Below are the code and all the weights of a small trained network. Each question names an input and a target symbol and asks about switching units off, where a switched-off unit gives its printed mean instead of its output.

import numpy as np


def w(rows, s, z=0):
    codes = np.array(rows[::2]) - 128.0
    scale = np.full(codes.shape[1], s)
    scale[-1] = z or s
    return codes * scale


def norm(h):
    return h / np.sqrt((h * h).mean(-1, keepdims=True) + 1e-5)


def f(y):
    return y / 2 * (1 + np.tanh(0.7978845608 * (y + 0.044715 * y**3)))


def softmax(a):
    e = np.exp(a - a.max(-1, keepdims=True))
    return e / e.sum(-1, keepdims=True)


def log_softmax(a):
    a = a - a.max(-1, keepdims=True)
    return a - np.log(np.exp(a).sum(-1, keepdims=True))


def net(x, mask):
    ids = ['βγδεζηθλμξπστω'.index(c) for c in x.split()]
    T = len(ids)
    res = E[ids] + P[:T]
    u = 0
    for l in range(3):
        q, k, v = (norm(res) @ M[l].T for M in (Q, K, V))
        z = softmax(np.where(np.tri(T) > 0, q @ k.T / 2**0.5, -1e9)) @ v
        res = res + np.where(mask[u], z, O[l][:, -1]) @ O[l][:, :-1]
        u += 1
        y = f(norm(res) @ A[l][:, :-1].T + A[l][:, -1])
        res = res + np.where(mask[u : u + 4], y, B[l][:, -1]) @ B[l][:, :-1]
        u += 4
    return log_softmax(norm(res)[-1] @ U[:, :-1].T + U[:, -1])


Q, K, V, O, A, B = {}, {}, {}, {}, {}, {}
E = w([
[113,132,164],'β',
[159,159,133],'γ',
[179,107,119],'δ',
[114,135,132],'ε',
[151,120,125],'ζ',
[152,150,177],'η',
[42,255,70],'θ',
[129,94,147],'λ',
[124,118,137],'μ',
[121,133,179],'ξ',
[150,151,131],'π',
[159,136,199],'σ',
[214,161,163],'τ',
[168,133,115],'ω',
],0.03)
P = w([
[150,140,59],'0',
[176,19,156],'1',
[158,5,157],'2',
[146,2,172],'3',
[130,4,187],'4',
[121,21,184],'5',
],0.0099)
Q[0] = w([
[117,131,108],'0.h1',
[4,13,92],'0.h1',
],0.013)
K[0] = w([
[129,136,114],'0.h1',
[3,169,80],'0.h1',
],0.0066)
V[0] = w([
[100,126,10],'0.h1',
[187,60,109],'0.h1',
],0.014)
O[0] = w([
[76,172,246,2],'0.h1',
[182,174,141,238],'0.h1',
],0.013,0.0053)
A[0] = w([
[84,148,156,204],'0.n1',
[56,61,128,255],'0.n2',
[59,253,12,39],'0.n3',
[9,249,31,202],'0.n4',
],0.028,0.0025)
B[0] = w([
[144,99,152,216],'0.n1',
[178,99,175,253],'0.n2',
[4,129,67,220],'0.n3',
[19,124,56,239],'0.n4',
],0.043,0.0046)
Q[1] = w([
[84,254,111],'1.h1',
[166,39,175],'1.h1',
],0.042)
K[1] = w([
[201,3,129],'1.h1',
[54,196,75],'1.h1',
],0.034)
V[1] = w([
[152,225,91],'1.h1',
[128,97,2],'1.h1',
],0.039)
O[1] = w([
[153,231,140,79],'1.h1',
[251,139,147,255],'1.h1',
],0.03,0.0058)
A[1] = w([
[72,105,200,45],'1.n1',
[112,208,68,5],'1.n2',
[117,250,117,52],'1.n3',
[128,136,143,63],'1.n4',
],0.027,0.0031)
B[1] = w([
[170,115,62,218],'1.n1',
[128,176,28,214],'1.n2',
[135,63,252,255],'1.n3',
[117,129,130,119],'1.n4',
],0.025,0.0064)
Q[2] = w([
[107,103,253],'2.h1',
[79,104,234],'2.h1',
],0.038)
K[2] = w([
[252,65,190],'2.h1',
[185,164,243],'2.h1',
],0.03)
V[2] = w([
[67,126,231],'2.h1',
[167,2,85],'2.h1',
],0.035)
O[2] = w([
[127,238,178,136],'2.h1',
[184,2,220,252],'2.h1',
],0.024,0.0039)
A[2] = w([
[89,225,107,42],'2.n1',
[63,35,150,5],'2.n2',
[255,81,93,178],'2.n3',
[197,193,33,20],'2.n4',
],0.031,0.0012)
B[2] = w([
[137,32,108,187],'2.n1',
[173,177,209,180],'2.n2',
[37,178,41,251],'2.n3',
[179,161,252,171],'2.n4',
],0.041,0.024)
U = w([
[222,173,237,129],'β',
[157,116,125,248],'γ',
[3,97,64,1],'δ',
[200,51,139,172],'ε',
[123,114,45,177],'ζ',
[118,203,159,156],'η',
[121,159,53,135],'θ',
[157,185,55,88],'λ',
[79,196,131,138],'μ',
[203,63,19,73],'ξ',
[140,48,229,85],'π',
[123,209,160,184],'σ',
[28,122,218,150],'τ',
[252,229,95,44],'ω',
],0.021,0.0063)

Each question gives the input, a string of symbols that net reads in full, and the target symbol t.
The units are the heads (2 rows each of Q, K, V and O) and the neurons (one row each of A and B). Each row of codes is followed by its name. A weight is (code - 128) times the scale printed after its matrix; where a second scale follows, it is the last column's (O, A, B and U).
mask holds one flag per unit, layer by layer, with each layer's heads first. A switched-off unit (its flag False) gives its mean, the last column of its rows in O or B, instead of its output. The means were averaged over made-up inputs and are rounded, as every weight is.
A unit's drop is (log p(t) with every unit on - log p(t) with that unit switched off) / (log p(t) with every unit on - log p(t) with every unit switched off).
The circuit of an input: a set's keep is (log p(t) with only the set's units on - log p(t) with every unit switched off) / (log p(t) with every unit on - log p(t) with every unit switched off). Starting from the 12 units with the biggest drops (on a tie, the unit counted first), units are removed one at a time, each time the one whose removal leaves the highest keep (on an exact tie, the one counted first), for as long as the keep stays at least 0.8.
circuit, biggest first: the units of the circuit, biggest drop first
k most important neurons: the k neurons with the biggest drops, biggest first
k most important neurons of layer l: the k neurons of layer l with the biggest drops, biggest first
input δ γ μ δ ω, target σ: 4 most important neurons -> 0.n2; 0.n3; 0.n4; 1.n3
input μ β η ξ β, target τ: 2 most important neurons -> 0.n4; 0.n1
input τ μ γ ξ ξ τ, target β: 2 most important neurons of layer 0 -> 0.n4; 0.n3
input μ μ μ γ, target τ: circuit, biggest first -> 0.h1; 1.h1; 2.n2
input ω ξ μ, target μ: 2 most important neurons -> 0.n3; 0.n2
input μ ζ λ, target τ: circuit, biggest first -> 0.h1; 1.h1; 2.n2
input δ μ τ, target σ: circuit, biggest first -> 1.h1; 0.n2; 0.n4; 0.h1
input μ μ μ μ, target τ: 2 most important neurons of layer 0 -> 0.n4; 0.n1
input μ ε ξ ε, target τ: 2 most important neurons -> 0.n4; 0.n3
input μ δ β δ δ, target τ: circuit, biggest first -> 0.h1; 2.n2
input δ μ ξ β δ η, target σ: most important neuron of layer 2 -> 2.n3
input μ τ μ η ε ξ, target τ: 2 most important neurons of layer 0 -> 0.n1; 0.n3
input δ ξ μ τ μ δ, target σ: 2 most important neurons -> 0.n2; 0.n1
input η γ τ ξ ξ η, target ω: circuit, biggest first -> 1.h1; 0.n2; 0.n4
input μ μ ε η, target τ: 2 most important neurons of layer 0 -> 0.n1; 0.n2
input β η μ τ, target ε: 2 most important neurons -> 0.n2; 0.n3
input θ ξ γ μ, target ε: circuit, biggest first -> 2.h1; 0.n4
input μ μ ε σ λ δ, target τ: 2 most important neurons of layer 2 -> 2.n2; 2.n3
input ω μ η η β, target μ: 4 most important neurons -> 0.n3; 0.n2; 0.n1; 1.n3
input ξ μ ε ξ γ μ, target ξ: circuit, biggest first -> 0.h1; 1.h1; 2.n3
